Here is a tiny trained network, its code and every weight. The questions are about switching its units off for an input and a class, where a switched-off unit gives its printed mean instead of its output.

import numpy as np


def w(rows, s, z=0):
    codes = np.array(rows[::2]) - 128.0
    scale = np.full(codes.shape[1], s)
    scale[-1] = z or s
    return codes * scale


def f(y):
    return np.maximum(y, 0)


def log_softmax(a):
    a = a - a.max(-1, keepdims=True)
    return a - np.log(np.exp(a).sum(-1, keepdims=True))


def net(x, mask):
    res = np.array(x, float).reshape(1, 6) / 4 @ E
    y = f(res @ A[0][:, :-1].T + A[0][:, -1])
    res = res + np.where(mask, y, B[0][:, -1]) @ B[0][:, :-1]
    return log_softmax(res[-1] @ U[:, :-1].T + U[:, -1])


A, B = {}, {}
E = w([
[249,119,52],'x0',
[127,128,129],'x1',
[129,129,128],'x2',
[59,199,40],'x3',
[129,126,129],'x4',
[171,212,186],'x5',
],0.013)
A[0] = w([
[143,128,178,165],'n0',
[102,179,150,78],'n1',
[188,156,81,89],'n2',
[209,205,179,42],'n3',
[139,115,191,86],'n4',
[199,65,114,126],'n5',
[115,153,139,103],'n6',
[114,146,70,73],'n7',
[46,71,78,32],'n8',
[109,221,120,107],'n9',
[150,96,218,77],'n10',
[81,188,147,100],'n11',
[143,109,171,151],'n12',
[125,185,122,95],'n13',
[208,89,76,137],'n14',
[100,217,152,118],'n15',
[65,102,182,157],'n16',
[214,195,52,6],'n17',
[183,92,104,128],'n18',
[134,217,136,112],'n19',
[104,148,49,106],'n20',
[148,104,185,161],'n21',
[164,91,130,119],'n22',
[119,145,100,139],'n23',
[49,23,70,134],'n24',
[154,70,119,130],'n25',
[41,60,193,71],'n26',
[95,175,30,143],'n27',
[142,54,89,123],'n28',
[103,208,128,106],'n29',
[112,149,66,70],'n30',
[138,1,101,134],'n31',
[134,91,199,135],'n32',
[190,214,181,149],'n33',
[88,248,145,135],'n34',
[153,70,149,92],'n35',
[108,160,55,70],'n36',
],0.014,0.016)
B[0] = w([
[149,116,122,205],'n0',
[116,116,154,159],'n1',
[130,196,126,181],'n2',
[198,150,80,181],'n3',
[107,181,147,168],'n4',
[113,75,127,229],'n5',
[110,124,121,143],'n6',
[154,129,96,157],'n7',
[78,177,182,174],'n8',
[114,88,133,194],'n9',
[90,204,171,197],'n10',
[106,100,149,187],'n11',
[148,152,92,195],'n12',
[115,115,130,155],'n13',
[126,84,120,247],'n14',
[92,93,138,205],'n15',
[135,181,142,234],'n16',
[96,249,162,179],'n17',
[117,77,124,204],'n18',
[123,98,132,187],'n19',
[167,162,131,194],'n20',
[152,147,92,219],'n21',
[119,106,118,177],'n22',
[110,133,131,166],'n23',
[167,208,139,249],'n24',
[109,68,105,192],'n25',
[221,135,44,213],'n26',
[119,186,135,242],'n27',
[127,104,125,203],'n28',
[105,84,124,187],'n29',
[180,120,83,161],'n30',
[115,71,107,248],'n31',
[139,179,134,213],'n32',
[132,181,140,235],'n33',
[84,90,128,243],'n34',
[121,126,152,175],'n35',
[187,142,89,174],'n36',
],0.015,0.013)
U = w([
[254,129,47,174],'0',
[69,222,206,222],'1',
[33,2,149,2],'2',
],0.011,0.0016)

Each question gives the input, the list of numbers given to net, and the class t.
The units are the neurons (one row each of A and B). Each row of codes is followed by its name. A weight is (code - 128) times the scale printed after its matrix; where a second scale follows, it is the last column's (A, B and U).
mask holds one flag per neuron, in row order. A switched-off neuron (its flag False) gives its mean, the last column of its row in B, instead of its output. The means were averaged over made-up inputs and are rounded, as every weight is.
A unit's drop is (log p(t) with every unit on - log p(t) with that unit switched off) / (log p(t) with every unit on - log p(t) with every unit switched off).
The circuit of an input: a set's keep is (log p(t) with only the set's units on - log p(t) with every unit switched off) / (log p(t) with every unit on - log p(t) with every unit switched off). Starting from the 12 units with the biggest drops (on a tie, the unit counted first), units are removed one at a time, each time the one whose removal leaves the highest keep (on an exact tie, the one counted first), for as long as the keep stays at least 0.8.
units of the circuit, in order: the units of the circuit, biggest drop first
most important unit: the unit with the biggest drop
top k neurons: the k neurons with the biggest drops, biggest first
drop when u is switched off: that unit's drop, to one decimal
input [6,5,1,3,-5,3], class 1: units of the circuit, in order : (n17)
input [0,3,-5,7,7,-5], class 1: top 3 neurons : (n8 n26 n27)
input [0,-4,-3,1,4,-7], class 1: top 3 neurons : (n8 n24 n3)
input [-4,-2,-3,0,3,-5], class 0: top 2 neurons : (n26 n10)
input [-6,-5,-4,0,-5,-2], class 0: top 4 neurons : (n26 n10 n17 n27)
input [8,-4,3,1,-2,2], class 1: top 3 neurons : (n17 n26 n2)
input [-5,-7,2,0,2,-7], class 0: top 3 neurons : (n26 n10 n17)
input [5,7,5,6,4,2], class 1: top 2 neurons : (n17 n26)
input [0,-7,3,7,-7,2], class 2: top 2 neurons : (n24 n34)
input [-7,1,2,-2,-3,-2], class 0: drop when n26 is switched off : 2.1
input [-6,1,-4,-8,2,-8], class 0: drop when n26 is switched off : 2.6
input [-6,2,2,-8,5,-5], class 0: drop when n32 is switched off : 0.0
input [6,5,6,4,-1,3], class 1: drop when n26 is switched off : 0.1
input [-2,-6,-5,2,7,2], class 2: most important unit : n24
